Here is a tiny trained network, its code and every weight. The questions are about switching its units off for an input and a class, where a switched-off unit gives its printed mean instead of its output.

import numpy as np


def w(rows, s, z=0):
    codes = np.array(rows[::2]) - 128.0
    scale = np.full(codes.shape[1], s)
    scale[-1] = z or s
    return codes * scale


def f(y):
    return y / 2 * (1 + np.tanh(0.7978845608 * (y + 0.044715 * y**3)))


def log_softmax(a):
    a = a - a.max(-1, keepdims=True)
    return a - np.log(np.exp(a).sum(-1, keepdims=True))


def net(x, mask):
    res = np.array(x, float).reshape(1, 8) / 4 @ E
    y = f(res @ A[0][:, :-1].T + A[0][:, -1])
    res = res + np.where(mask, y, B[0][:, -1]) @ B[0][:, :-1]
    return log_softmax(res[-1] @ U[:, :-1].T + U[:, -1])


A, B = {}, {}
E = w([
[185,231,102,129,166,92,15],'x0',
[121,123,136,116,131,120,125],'x1',
[125,131,135,122,128,125,125],'x2',
[119,119,147,102,138,113,125],'x3',
[126,8,185,120,136,225,41],'x4',
[174,37,51,73,75,87,98],'x5',
[129,128,133,126,129,125,129],'x6',
[107,58,142,229,123,62,104],'x7',
],0.011)
A[0] = w([
[134,73,165,129,135,234,38,50],'n0',
[92,162,82,1,128,203,155,15],'n1',
[212,81,44,62,5,77,46,128],'n2',
[161,184,82,51,116,201,93,128],'n3',
[114,193,189,194,194,165,93,88],'n4',
[154,165,90,120,186,110,43,6],'n5',
[96,94,132,200,116,41,73,2],'n6',
[191,132,122,150,203,83,70,141],'n7',
],0.0088,0.0046)
B[0] = w([
[179,195,4,91,133,36,130,237],'n0',
[198,107,180,207,51,113,109,200],'n1',
[154,165,189,83,254,169,174,250],'n2',
[124,110,218,193,63,110,67,216],'n3',
[149,158,187,98,189,173,221,218],'n4',
[90,59,7,75,59,188,200,188],'n5',
[218,119,180,240,102,157,16,177],'n6',
[61,43,140,128,45,122,155,196],'n7',
],0.0096,0.011)
U = w([
[141,137,156,122,194,169,132,84],'0',
[160,114,162,190,93,124,69,54],'1',
[93,66,93,115,86,157,148,173],'2',
[157,204,66,125,125,8,122,72],'3',
[116,127,142,124,136,107,103,253],'4',
],0.015,0.012)

Each question gives the input, the list of numbers given to net, and the class t.
The units are the neurons (one row each of A and B). Each row of codes is followed by its name. A weight is (code - 128) times the scale printed after its matrix; where a second scale follows, it is the last column's (A, B and U).
mask holds one flag per neuron, in row order. A switched-off neuron (its flag False) gives its mean, the last column of its row in B, instead of its output. The means were averaged over made-up inputs and are rounded, as every weight is.
A unit's drop is (log p(t) with every unit on - log p(t) with that unit switched off) / (log p(t) with every unit on - log p(t) with every unit switched off).
The circuit of an input: a set's keep is (log p(t) with only the set's units on - log p(t) with every unit switched off) / (log p(t) with every unit on - log p(t) with every unit switched off). Starting from all 8 units, units are removed one at a time, each time the one whose removal leaves the highest keep (on an exact tie, the one counted first), for as long as the keep stays at least 0.8.
circuit, biggest first: the units of the circuit, biggest drop first
unit that matters most: the unit with the biggest drop
top k neurons: the k neurons with the biggest drops, biggest first
drop of u: that unit's drop, to one decimal
input [-6,7,1,8,5,7,-2,8], class 1: circuit, biggest first -> n6
input [8,-2,7,8,8,5,2,-1], class 2: top 2 neurons -> n5; n7
input [4,4,7,-6,1,8,7,-7], class 0: top 2 neurons -> n2; n6
input [-3,3,4,-4,0,7,0,8], class 1: top 2 neurons -> n6; n4
input [-8,8,4,1,5,3,-7,8], class 1: top 2 neurons -> n6; n5
input [7,-6,6,3,-5,-1,7,-5], class 2: circuit, biggest first -> n5; n0
input [3,4,2,4,4,1,-7,3], class 3: top 2 neurons -> n0; n3
input [6,-6,-6,-4,0,-8,4,8], class 0: top 2 neurons -> n4; n3
input [-7,4,8,3,5,-2,7,7], class 1: top 2 neurons -> n6; n5
input [4,-6,8,-4,-4,-1,-4,1], class 2: top 4 neurons -> n0; n7; n5; n2
input [-6,-2,5,2,4,-2,3,-7], class 1: top 2 neurons -> n1; n5
input [-5,6,-3,3,5,4,1,-6], class 1: top 2 neurons -> n1; n5
input [8,7,3,-6,-1,-3,-3,5], class 2: circuit, biggest first -> n5; n7
input [-5,-5,0,7,8,3,-6,6], class 3: unit that matters most -> n0
input [8,-8,-6,-8,-1,2,-3,2], class 2: top 2 neurons -> n5; n7
input [8,3,-6,0,6,-5,-7,-2], class 2: top 3 neurons -> n5; n7; n2
input [7,-7,2,-2,-4,4,-1,-8], class 1: top 2 neurons -> n3; n1
input [0,-4,8,-7,-3,-7,2,6], class 0: top 2 neurons -> n4; n3
input [7,8,1,-2,0,7,-4,4], class 0: top 2 neurons -> n2; n6
input [4,-6,4,-6,-4,4,-4,-8], class 1: circuit, biggest first -> n3
input [-4,1,-7,8,5,4,6,3], class 4: circuit, biggest first -> n5; n0
input [8,0,4,-7,-1,-4,-1,-6], class 2: drop of n3 -> 0.0
input [8,3,3,8,3,1,8,2], class 2: drop of n5 -> 0.5
input [7,-4,3,-2,1,-2,-4,-2], class 2: drop of n5 -> 0.3
input [8,3,4,6,0,0,-5,5], class 2: drop of n5 -> 0.6
